Here is a tiny trained network, its code and every weight. The questions are about switching its units off for an input and a target symbol, where a switched-off unit gives its printed mean instead of its output.

import numpy as np


def w(rows, s, z=0):
    codes = np.array(rows[::2]) - 128.0
    scale = np.full(codes.shape[1], s)
    scale[-1] = z or s
    return codes * scale


def norm(h):
    return h / np.sqrt((h * h).mean(-1, keepdims=True) + 1e-5)


def f(y):
    return np.maximum(y, 0)


def softmax(a):
    e = np.exp(a - a.max(-1, keepdims=True))
    return e / e.sum(-1, keepdims=True)


def log_softmax(a):
    a = a - a.max(-1, keepdims=True)
    return a - np.log(np.exp(a).sum(-1, keepdims=True))


def net(x, mask):
    ids = ['αβδεζθλμξπστφω'.index(c) for c in x.split()]
    T = len(ids)
    res = E[ids] + P[:T]
    q, k, v = (norm(res) @ M[0].T for M in (Q, K, V))
    z = softmax(np.where(np.tri(T) > 0, q @ k.T / 3**0.5, -1e9)) @ v
    res = res + np.where(mask[0], z, O[0][:, -1]) @ O[0][:, :-1]
    y = f(norm(res) @ A[0][:, :-1].T + A[0][:, -1])
    res = res + np.where(mask[1:13], y, B[0][:, -1]) @ B[0][:, :-1]
    return log_softmax(norm(res)[-1] @ U[:, :-1].T + U[:, -1])


Q, K, V, O, A, B = {}, {}, {}, {}, {}, {}
E = w([
[166,159,102,103],'α',
[251,142,105,132],'β',
[143,138,101,88],'δ',
[117,116,75,84],'ε',
[145,138,105,81],'ζ',
[141,142,99,76],'θ',
[113,43,113,203],'λ',
[138,95,158,40],'μ',
[112,60,188,14],'ξ',
[148,154,88,87],'π',
[141,146,94,102],'σ',
[164,148,126,92],'τ',
[188,206,142,177],'φ',
[141,145,68,69],'ω',
],0.017)
P = w([
[217,134,32,194],'0',
[34,175,112,107],'1',
[108,143,105,71],'2',
[211,87,92,146],'3',
[10,162,144,139],'4',
[107,127,127,65],'5',
[192,74,120,157],'6',
[13,152,167,140],'7',
[112,113,149,58],'8',
[178,68,134,156],'9',
[2,158,172,131],'10',
],0.012)
Q[0] = w([
[111,248,170,122],'head 0',
[147,204,238,39],'head 0',
[86,98,165,95],'head 0',
],0.012)
K[0] = w([
[107,141,179,169],'head 0',
[143,111,251,159],'head 0',
[108,92,140,138],'head 0',
],0.018)
V[0] = w([
[94,2,87,147],'head 0',
[96,18,144,44],'head 0',
[38,147,43,207],'head 0',
],0.0059)
O[0] = w([
[177,102,5,146,3],'head 0',
[248,255,73,95,55],'head 0',
[211,58,102,61,96],'head 0',
],0.0058,0.0029)
A[0] = w([
[116,68,146,28,173],'neuron 0',
[130,124,130,121,88],'neuron 1',
[96,188,148,97,124],'neuron 2',
[137,28,136,92,55],'neuron 3',
[147,121,158,170,99],'neuron 4',
[164,82,55,174,131],'neuron 5',
[147,38,113,133,42],'neuron 6',
[62,92,74,121,147],'neuron 7',
[99,133,77,244,254],'neuron 8',
[138,58,96,179,173],'neuron 9',
[28,185,159,131,62],'neuron 10',
[207,86,180,145,51],'neuron 11',
],0.011,0.0044)
B[0] = w([
[138,159,117,239,254],'neuron 0',
[120,110,137,158,128],'neuron 1',
[21,80,105,85,217],'neuron 2',
[169,207,99,77,154],'neuron 3',
[142,58,73,124,147],'neuron 4',
[151,173,164,195,188],'neuron 5',
[254,170,80,106,145],'neuron 6',
[101,107,170,189,167],'neuron 7',
[95,196,75,38,185],'neuron 8',
[209,143,148,124,172],'neuron 9',
[159,226,198,199,221],'neuron 10',
[61,42,142,97,178],'neuron 11',
],0.0084,0.0067)
U = w([
[101,104,79,143,146],'α',
[106,141,152,118,102],'β',
[125,142,132,52,89],'δ',
[124,145,144,7,108],'ε',
[103,46,139,96,252],'ζ',
[125,152,192,173,113],'θ',
[124,111,127,135,53],'λ',
[132,64,171,183,188],'μ',
[125,114,130,131,23],'ξ',
[114,115,117,109,80],'π',
[109,121,105,105,123],'σ',
[201,167,108,158,164],'τ',
[127,116,128,137,31],'φ',
[171,102,164,122,207],'ω',
],0.015,0.0048)

Each question gives the input, a string of symbols that net reads in full, and the target symbol t.
The units are the heads (3 rows each of Q, K, V and O) and the neurons (one row each of A and B). Each row of codes is followed by its name. A weight is (code - 128) times the scale printed after its matrix; where a second scale follows, it is the last column's (O, A, B and U).
mask holds one flag per unit, heads first, then neurons. A switched-off unit (its flag False) gives its mean, the last column of its rows in O or B, instead of its output. The means were averaged over made-up inputs and are rounded, as every weight is.
A unit's drop is (log p(t) with every unit on - log p(t) with that unit switched off) / (log p(t) with every unit on - log p(t) with every unit switched off).
The circuit of an input: a set's keep is (log p(t) with only the set's units on - log p(t) with every unit switched off) / (log p(t) with every unit on - log p(t) with every unit switched off). Starting from the 12 units with the biggest drops (on a tie, the unit counted first), units are removed one at a time, each time the one whose removal leaves the highest keep (on an exact tie, the one counted first), for as long as the keep stays at least 0.8.
circuit, biggest first: the units of the circuit, biggest drop first
unit that matters most: the unit with the biggest drop
top k neurons: the k neurons with the biggest drops, biggest first
drop of u: that unit's drop, to one decimal
input τ φ τ τ α δ, target θ: circuit, biggest first	(neuron 0)
input λ α φ τ α τ α δ τ, target θ: top 3 neurons	(neuron 0; neuron 8; neuron 11)
input α α α τ φ φ μ, target τ: circuit, biggest first	(neuron 0; neuron 3)
input τ λ τ ε τ τ λ τ δ, target τ: circuit, biggest first	(neuron 0; head 0)
input σ σ τ α λ α, target τ: circuit, biggest first	(head 0; neuron 2)
input λ ζ τ, target τ: circuit, biggest first	(head 0; neuron 0)
input μ φ τ α α φ φ τ τ φ, target ζ: top 4 neurons	(neuron 11; neuron 10; neuron 0; neuron 4)
input ξ α ζ φ τ α α φ α, target θ: circuit, biggest first	(neuron 0; head 0)
input τ τ τ τ λ α τ α α, target τ: top 2 neurons	(neuron 0; neuron 2)
input α τ τ τ τ ζ θ ξ, target θ: top 3 neurons	(neuron 0; neuron 10; neuron 8)
input α λ τ, target τ: top 2 neurons	(neuron 2; neuron 0)
input τ α τ λ τ τ τ, target ζ: drop of neuron 11	0.6
input α ε α λ τ φ α ξ τ φ, target ω: drop of neuron 2	1.9
input ζ τ ε, target α: unit that matters most	neuron 10
input τ α α λ, target τ: drop of neuron 8	0.2
input ω τ α α α α φ τ τ, target θ: drop of neuron 5	0.0
